Below is a small trained network, with its code and all its weights. Each question gives an input and a class and asks what happens when units are switched off, that is, made to give their printed mean instead of their output.

import numpy as np


def w(rows, s, z=0):
    codes = np.array(rows[::2]) - 128.0
    scale = np.full(codes.shape[1], s)
    scale[-1] = z or s
    return codes * scale


def norm(h):
    return h / np.sqrt((h * h).mean(-1, keepdims=True) + 1e-5)


def f(y):
    return np.maximum(y, 0)


def log_softmax(a):
    a = a - a.max(-1, keepdims=True)
    return a - np.log(np.exp(a).sum(-1, keepdims=True))


def net(x, mask):
    res = np.array(x, float).reshape(1, 2) / 4 @ E
    u = 0
    for l in range(4):
        y = f(norm(res) @ A[l][:, :-1].T + A[l][:, -1])
        res = res + np.where(mask[u : u + 3], y, B[l][:, -1]) @ B[l][:, :-1]
        u += 3
    return log_softmax(norm(res)[-1] @ U[:, :-1].T + U[:, -1])


A, B = {}, {}
E = w([
[97,119,238,139,122,140,140,72,127,33,72],'x0',
[119,7,148,140,114,117,131,119,121,97,168],'x1',
],0.0018)
A[0] = w([
[127,147,61,126,129,130,129,146,130,181,169,2],'L0N1',
[124,197,120,133,127,125,130,124,130,135,117,44],'L0N2',
[128,245,124,121,130,127,132,128,131,135,112,5],'L0N3',
],0.012,0.00054)
B[0] = w([
[142,160,62,127,128,31,170,122,117,171,195,254],'L0N1',
[152,92,130,152,124,169,88,160,111,124,86,201],'L0N2',
[108,142,123,173,125,208,101,143,123,163,3,252],'L0N3',
],0.0053,0.0099)
A[1] = w([
[123,156,121,87,125,123,137,111,163,136,201,90],'L1N1',
[138,164,148,72,138,65,163,93,145,91,251,251],'L1N2',
[131,60,199,96,136,124,148,95,142,46,188,1],'L1N3',
],0.016,0.00062)
B[1] = w([
[123,76,118,105,147,163,113,139,127,111,147,167],'L1N1',
[101,110,124,28,229,168,151,174,119,145,175,212],'L1N2',
[71,123,150,129,94,87,218,3,205,100,154,253],'L1N3',
],0.0076,0.015)
A[2] = w([
[152,105,135,119,120,107,106,141,116,99,179,107],'L2N1',
[115,112,163,74,156,121,153,110,142,94,183,252],'L2N2',
[186,117,146,126,62,64,110,75,169,81,247,93],'L2N3',
],0.014,0.0012)
B[2] = w([
[47,151,138,53,209,205,117,138,124,70,91,142],'L2N1',
[123,141,139,152,118,224,78,159,128,172,2,246],'L2N2',
[18,95,148,91,163,158,229,6,208,64,100,212],'L2N3',
],0.0038,0.013)
A[3] = w([
[145,172,59,187,76,11,124,126,100,142,182,119],'L3N1',
[162,140,26,197,97,39,154,136,104,221,139,90],'L3N2',
[125,166,40,160,89,2,174,107,131,175,207,251],'L3N3',
],0.011,0.00022)
B[3] = w([
[61,138,74,165,65,14,76,200,89,147,194,186],'L3N1',
[103,97,201,74,111,77,136,93,153,35,254,253],'L3N2',
[84,144,106,195,94,182,57,176,107,159,17,224],'L3N3',
],0.0052,0.0071)
U = w([
[138,139,132,163,121,172,100,143,123,140,55,188],'0',
[251,134,140,138,130,111,136,112,123,125,155,30],'1',
[215,134,139,137,136,101,145,121,117,125,138,13],'2',
[103,135,113,142,96,74,98,157,118,125,171,152],'3',
[252,135,143,135,130,104,141,113,117,124,150,4],'4',
[127,115,108,72,188,149,136,162,122,150,156,181],'5',
[100,121,143,126,122,124,179,58,177,113,122,152],'6',
],0.015,0.0038)

Each question gives the input, the list of numbers given to net, and the class t.
The units are the neurons (one row each of A and B). Each row of codes is followed by its name. A weight is (code - 128) times the scale printed after its matrix; where a second scale follows, it is the last column's (A, B and U).
mask holds one flag per neuron, layer by layer. A switched-off neuron (its flag False) gives its mean, the last column of its row in B, instead of its output. The means were averaged over made-up inputs and are rounded, as every weight is.
A unit's drop is (log p(t) with every unit on - log p(t) with that unit switched off) / (log p(t) with every unit on - log p(t) with every unit switched off).
top k neurons: the k neurons with the biggest drops, biggest first
top k neurons in layer l: the k neurons of layer l with the biggest drops, biggest first
drop when u is switched off: that unit's drop, to one decimal
input [-4,-8], class 3: top neuron : [L0N1]
input [-6,-7], class 3: top 2 neurons : [L0N1; L1N2]
input [-3,8], class 5: top 3 neurons : [L0N2; L0N3; L1N2]
input [-5,-1], class 5: top 4 neurons : [L0N1; L0N3; L1N2; L1N3]
input [-3,-8], class 0: top 2 neurons in layer 0 : [L0N3; L0N2]
input [-6,-8], class 3: top 3 neurons : [L0N1; L1N2; L3N2]
input [-4,-6], class 3: top 2 neurons in layer 2 : [L2N2; L2N3]
input [2,-1], class 0: top 2 neurons : [L0N1; L1N3]
input [-1,-5], class 0: top 2 neurons : [L0N3; L1N3]
input [-3,3], class 5: drop when L0N3 is switched off : 1.2
input [-5,-5], class 3: drop when L3N1 is switched off : 0.0
input [-6,-3], class 3: drop when L1N3 is switched off : 0.1
